Below are the code and all the weights of a small trained network. Each question names an input and a class and asks about switching units off, where a switched-off unit gives its printed mean instead of its output.

import numpy as np


def w(rows, s, z=0):
    codes = np.array(rows[::2]) - 128.0
    scale = np.full(codes.shape[1], s)
    scale[-1] = z or s
    return codes * scale


def norm(h):
    return h / np.sqrt((h * h).mean(-1, keepdims=True) + 1e-5)


def f(y):
    return y / 2 * (1 + np.tanh(0.7978845608 * (y + 0.044715 * y**3)))


def log_softmax(a):
    a = a - a.max(-1, keepdims=True)
    return a - np.log(np.exp(a).sum(-1, keepdims=True))


def net(x, mask):
    res = np.array(x, float).reshape(1, 7) / 4 @ E
    u = 0
    for l in range(4):
        y = f(norm(res) @ A[l][:, :-1].T + A[l][:, -1])
        res = res + np.where(mask[u : u + 7], y, B[l][:, -1]) @ B[l][:, :-1]
        u += 7
    return log_softmax(norm(res)[-1] @ U[:, :-1].T + U[:, -1])


A, B = {}, {}
E = w([
[202,245,122,89,40,214,93],'x0',
[99,193,82,80,104,5,160],'x1',
[206,135,119,165,134,58,121],'x2',
[115,45,136,98,18,144,182],'x3',
[185,142,92,93,112,100,58],'x4',
[88,174,115,158,213,160,251],'x5',
[176,58,42,119,122,116,112],'x6',
],0.0015)
A[0] = w([
[127,153,162,154,142,159,71,119],'L0N0',
[106,50,112,200,189,122,185,85],'L0N1',
[237,218,78,100,147,87,69,1],'L0N2',
[89,139,135,218,107,177,157,123],'L0N3',
[105,145,137,107,218,154,67,141],'L0N4',
[180,188,133,138,110,252,28,83],'L0N5',
[137,123,85,122,89,35,182,212],'L0N6',
],0.0036,0.00097)
B[0] = w([
[54,105,103,63,114,121,174,152],'L0N0',
[135,159,159,170,207,207,100,187],'L0N1',
[249,144,66,197,110,104,141,218],'L0N2',
[155,167,53,116,168,108,171,152],'L0N3',
[73,120,108,76,38,91,144,161],'L0N4',
[86,131,121,102,143,55,254,252],'L0N5',
[67,113,154,199,71,157,173,202],'L0N6',
],0.0027,0.0017)
A[1] = w([
[193,110,92,84,154,210,133,1],'L1N0',
[125,103,137,171,136,255,194,164],'L1N1',
[137,86,95,136,61,157,199,233],'L1N2',
[149,248,143,82,56,123,139,91],'L1N3',
[152,211,121,190,133,112,39,134],'L1N4',
[228,145,101,140,174,134,96,47],'L1N5',
[151,144,93,154,129,128,121,65],'L1N6',
],0.0038,0.00098)
B[1] = w([
[112,115,154,153,112,96,222,120],'L1N0',
[142,176,110,113,141,46,155,251],'L1N1',
[110,117,149,110,129,72,63,242],'L1N2',
[122,184,126,165,252,152,101,243],'L1N3',
[186,146,97,121,117,165,193,170],'L1N4',
[148,133,46,101,117,86,130,151],'L1N5',
[163,97,169,120,111,123,153,123],'L1N6',
],0.0032,0.0015)
A[2] = w([
[98,80,153,98,77,96,140,65],'L2N0',
[103,201,117,156,155,175,197,155],'L2N1',
[172,133,111,57,112,254,199,163],'L2N2',
[125,10,123,200,172,109,114,222],'L2N3',
[110,151,169,164,232,161,185,134],'L2N4',
[127,43,139,112,152,169,41,247],'L2N5',
[87,112,88,42,161,160,131,102],'L2N6',
],0.0038,0.0012)
B[2] = w([
[41,76,122,133,60,92,91,140],'L2N0',
[97,105,174,128,224,142,75,228],'L2N1',
[101,118,136,240,171,64,198,144],'L2N2',
[98,252,189,99,181,110,193,216],'L2N3',
[110,200,183,116,153,200,144,250],'L2N4',
[175,184,131,80,155,214,149,174],'L2N5',
[191,97,184,128,145,159,89,129],'L2N6',
],0.0033,0.0019)
A[3] = w([
[81,98,44,170,120,118,148,184],'L3N0',
[52,102,157,112,70,71,178,162],'L3N1',
[142,149,114,135,223,122,130,213],'L3N2',
[252,168,19,211,141,80,131,37],'L3N3',
[126,18,101,98,44,231,51,2],'L3N4',
[98,16,86,194,55,112,175,227],'L3N5',
[153,128,191,66,31,164,16,85],'L3N6',
],0.0036,0.00078)
B[3] = w([
[139,107,243,194,97,142,98,124],'L3N0',
[215,107,140,202,103,114,3,174],'L3N1',
[108,132,178,127,134,176,177,227],'L3N2',
[186,100,57,63,36,40,189,253],'L3N3',
[70,30,127,52,169,234,121,138],'L3N4',
[67,128,169,216,196,95,48,141],'L3N5',
[136,96,91,88,123,223,181,184],'L3N6',
],0.0038,0.0021)
U = w([
[110,57,114,56,103,209,103,54],'0',
[83,225,190,154,254,143,191,239],'1',
[92,94,167,208,98,63,45,3],'2',
[228,154,44,100,70,35,182,193],'3',
],0.0093,0.0015)

Each question gives the input, the list of numbers given to net, and the class t.
The units are the neurons (one row each of A and B). Each row of codes is followed by its name. A weight is (code - 128) times the scale printed after its matrix; where a second scale follows, it is the last column's (A, B and U).
mask holds one flag per neuron, layer by layer. A switched-off neuron (its flag False) gives its mean, the last column of its row in B, instead of its output. The means were averaged over made-up inputs and are rounded, as every weight is.
A unit's drop is (log p(t) with every unit on - log p(t) with that unit switched off) / (log p(t) with every unit on - log p(t) with every unit switched off).
The circuit of an input: a set's keep is (log p(t) with only the set's units on - log p(t) with every unit switched off) / (log p(t) with every unit on - log p(t) with every unit switched off). Starting from the 12 units with the biggest drops (on a tie, the unit counted first), units are removed one at a time, each time the one whose removal leaves the highest keep (on an exact tie, the one counted first), for as long as the keep stays at least 0.8.
units of the circuit, in order: the units of the circuit, biggest drop first
top k neurons: the k neurons with the biggest drops, biggest first
k most important neurons of layer l: the k neurons of layer l with the biggest drops, biggest first
drop when u is switched off: that unit's drop, to one decimal
input [0,8,5,7,4,1,6], class 2: top 2 neurons	[L0N6; L3N5]
input [8,-7,-5,4,-7,-7,2], class 2: units of the circuit, in order	[L2N2; L3N5; L2N4]
input [-6,-8,-1,1,3,-3,-2], class 1: units of the circuit, in order	[L2N3]
input [-3,8,1,8,4,-7,-6], class 2: units of the circuit, in order	[L3N1; L3N3]
input [2,-1,3,6,6,0,-1], class 0: units of the circuit, in order	[L3N4; L2N3]
input [-4,4,-5,-2,0,-1,8], class 1: units of the circuit, in order	[L2N3; L3N3]
input [-5,3,-5,3,8,-3,-6], class 0: units of the circuit, in order	[L0N5; L3N6; L1N1]
input [-4,4,1,4,-8,0,-6], class 2: top 2 neurons	[L1N3; L3N1]
input [-1,-5,0,-5,5,-2,-2], class 3: 2 most important neurons of layer 2	[L2N1; L2N4]
input [-4,3,5,-5,4,-1,-8], class 3: top 2 neurons	[L0N2; L3N3]
input [1,-6,1,-7,8,-3,-5], class 3: top 2 neurons	[L0N2; L3N3]
input [-6,3,-1,5,-1,3,7], class 1: 2 most important neurons of layer 0	[L0N1; L0N4]
input [-7,3,-1,4,4,-3,1], class 2: top 3 neurons	[L0N6; L2N3; L3N1]
input [-6,6,-8,3,-2,0,0], class 2: top 2 neurons	[L1N3; L3N1]
input [-7,7,2,0,1,-7,7], class 2: top neuron	[L0N6]
input [-6,4,-1,7,2,6,8], class 2: 2 most important neurons of layer 1	[L1N3; L1N2]
input [5,3,-1,5,-8,-5,-3], class 0: 2 most important neurons of layer 1	[L1N3; L1N2]
input [-1,6,-5,-5,6,-2,-3], class 3: drop when L0N2 is switched off	0.6
input [7,-6,-7,8,2,4,3], class 2: drop when L1N2 is switched off	0.1
input [0,3,-6,4,2,-3,3], class 0: drop when L2N5 is switched off	0.1
